[[-7.04 -1.15 -1.10 -2.42  0.85  6.37  3.33]
 [-4.30 -1.18 -2.69 -4.44  1.61  5.69  2.68]]	-1.10

[[ 1.54  1.89  1.83 -3.63  1.14 -4.19  2.22]
 [-1.24 -1.66 -2.11 -3.89 -1.78 -4.69  0.88]
 [-2.43 -0.54  1.22  3.40 -1.71  6.39  1.57]]	1.83

[[-6.54  0.47 -0.98  2.22  0.06  0.90]
 [-6.54  0.80 -2.89  3.64 -1.72  1.87]]	-0.98

[ 1.92  5.75  5.31 -4.26]	5.31

[ 0.43  0.21  0.61 -6.85]	0.61

[-0.90  2.50  5.54 -1.34]	5.54

[-0.69  5.18  3.28 -2.07]	3.28

[-0.55  2.42 -1.34  5.54]	-1.34
---
[ 2.03  6.27  1.61 -2.92 -2.58] result: -2.58
[-6.65 -6.38 -4.92 -2.89  6.21] result: 6.21
[ 6.69 -0.79  5.63  4.56 -4.50] result: -4.50
[ 0.00  4.23 -5.89 -0.38  0.22] result: 0.22
[-3.61  7.22 -4.63  5.28 -4.04] result: -4.04
[ 4.90 -2.76 -5.65 -5.43  2.49] result: 2.49
[-2.29  6.07  4.10  1.00 -3.99] result: -3.99
---
-0.063  -0.749   0.767  -0.412  -0.355  -0.291  -0.670
-0.116  -1.388   1.698  -0.187  -0.218  -0.433   0.371
-0.507  -0.359  -0.122  -0.548  -0.190  -0.273   0.876
⇒ -0.116

 1.293   0.109   0.104  -0.842  -0.223  -0.681   1.281
 0.350   0.825   1.416  -1.094   1.386  -1.280  -1.336
⇒ 1.293

 0.178   0.069   0.074   0.001
-0.180   0.051   0.040   0.050
-0.033   0.054   0.013   0.089
⇒ -0.180

-0.24  -0.03   0.11  -0.07  -0.22  -0.23
-0.20  -0.03   0.13  -0.06  -0.21  -0.22
-0.04  -0.05   0.18  -0.05  -0.19  -0.18
⇒ -0.20

 0.52   2.00   2.07   2.07  -0.63   1.77  -1.08
-2.01  -2.12  -1.51  -0.86   1.91  -1.89  -0.16
 1.46   2.00   2.04   1.93  -1.75   1.82  -1.37
⇒ -2.01

 -56.11   -72.09  -178.37   177.12   185.88   169.58   153.54
-198.00  -192.01   175.28    -3.66    53.15  -196.50  -174.56
⇒ -56.11
---
-0.84,4.53,5.77,1.52,-1.27,0.94,-0.13 | 0.94

0.74,-0.44,-0.23,-0.42
0.26,2.96,-5.90,-1.79
| -0.23

2.77,-5.68,-1.40,2.41 | -1.40

7.06,4.06,4.60,3.26,3.75 | 3.26

1.44,-5.27,2.83,-5.13,3.37,3.15 | 3.37

-3.20,0.45,5.89,4.81,3.33,1.59,-6.84 | 1.59
---
[[ 1.94  2.09  2.89 -0.16  0.85 -5.48]
 [ 0.09 -1.77  1.86  1.89 -2.66  1.11]
 [-1.31 -1.56 -1.83 -0.90 -3.75  3.47]] => -0.90

[[ 5.77 -1.82 -0.99 -1.72]
 [ 3.63 -3.15  1.25 -3.95]
 [-4.38 -1.58 -1.97  0.80]] => -1.58

[[-0.96  4.10  3.00  7.15]
 [-1.37  3.59  1.76  5.45]
 [-0.47  2.37  1.91  4.54]] => 2.37

[[-1.35  1.27 -0.35  0.99 -0.36  0.69]
 [ 3.54 -5.47  1.81  6.54 -2.79 -3.79]
 [-4.67  4.17  1.48 -4.56  3.19  1.78]] => -4.56

[[ 0.57 -0.39  1.10 -0.12 -4.33  1.58 -6.67]
 [-3.76 -0.57  0.00 -0.59 -3.73 -1.35 -1.92]
 [ 0.03  0.03 -0.96 -1.89  0.90  4.49  3.77]] => 0.90

[[ 0.75  1.71 -4.84  1.04  5.07  1.09  2.25]
 [ 4.40  4.43  2.66  4.38 -6.47  3.68 -5.76]
 [-0.20  0.69 -5.12  0.07  6.12  0.26  3.31]] => 6.12

[[-5.80 -6.56  2.27  1.91  3.16]
 [ 3.70 -4.37 -0.55  1.10  2.05]
 [-1.71  1.88  0.25 -4.97  3.98]] => 0.25

[[-5.28  4.69  1.37  3.59  3.06  1.40]
 [-3.53  4.93 -3.40 -0.43  5.83  2.90]
 [ 3.46  1.48  6.62  0.89  5.17 -3.70]] => 0.89
---
6.98,-0.49,-3.13,-1.27,1.06,2.42,1.38
-1.14,1.11,5.36,1.75,2.90,-1.60,-1.02
=> 1.11

-3.39,-6.50,1.90,-0.43,-1.20,-1.51 => -6.50

-3.38,-5.46,0.81,2.35 => -5.46

0.41,1.18,6.93,-5.64 => 1.18

6.59,3.93,4.95,-5.15,-0.66 => 3.93

-0.28,4.46,6.13,5.03,-1.42,2.82,0.28 => 4.46

1.65,0.20,-2.78,5.87,2.46,7.07 => 0.20

-6.11,-4.13,3.33,-5.04,-6.23 => -4.13

-2.73,-0.69,2.12,-6.02 => -0.69
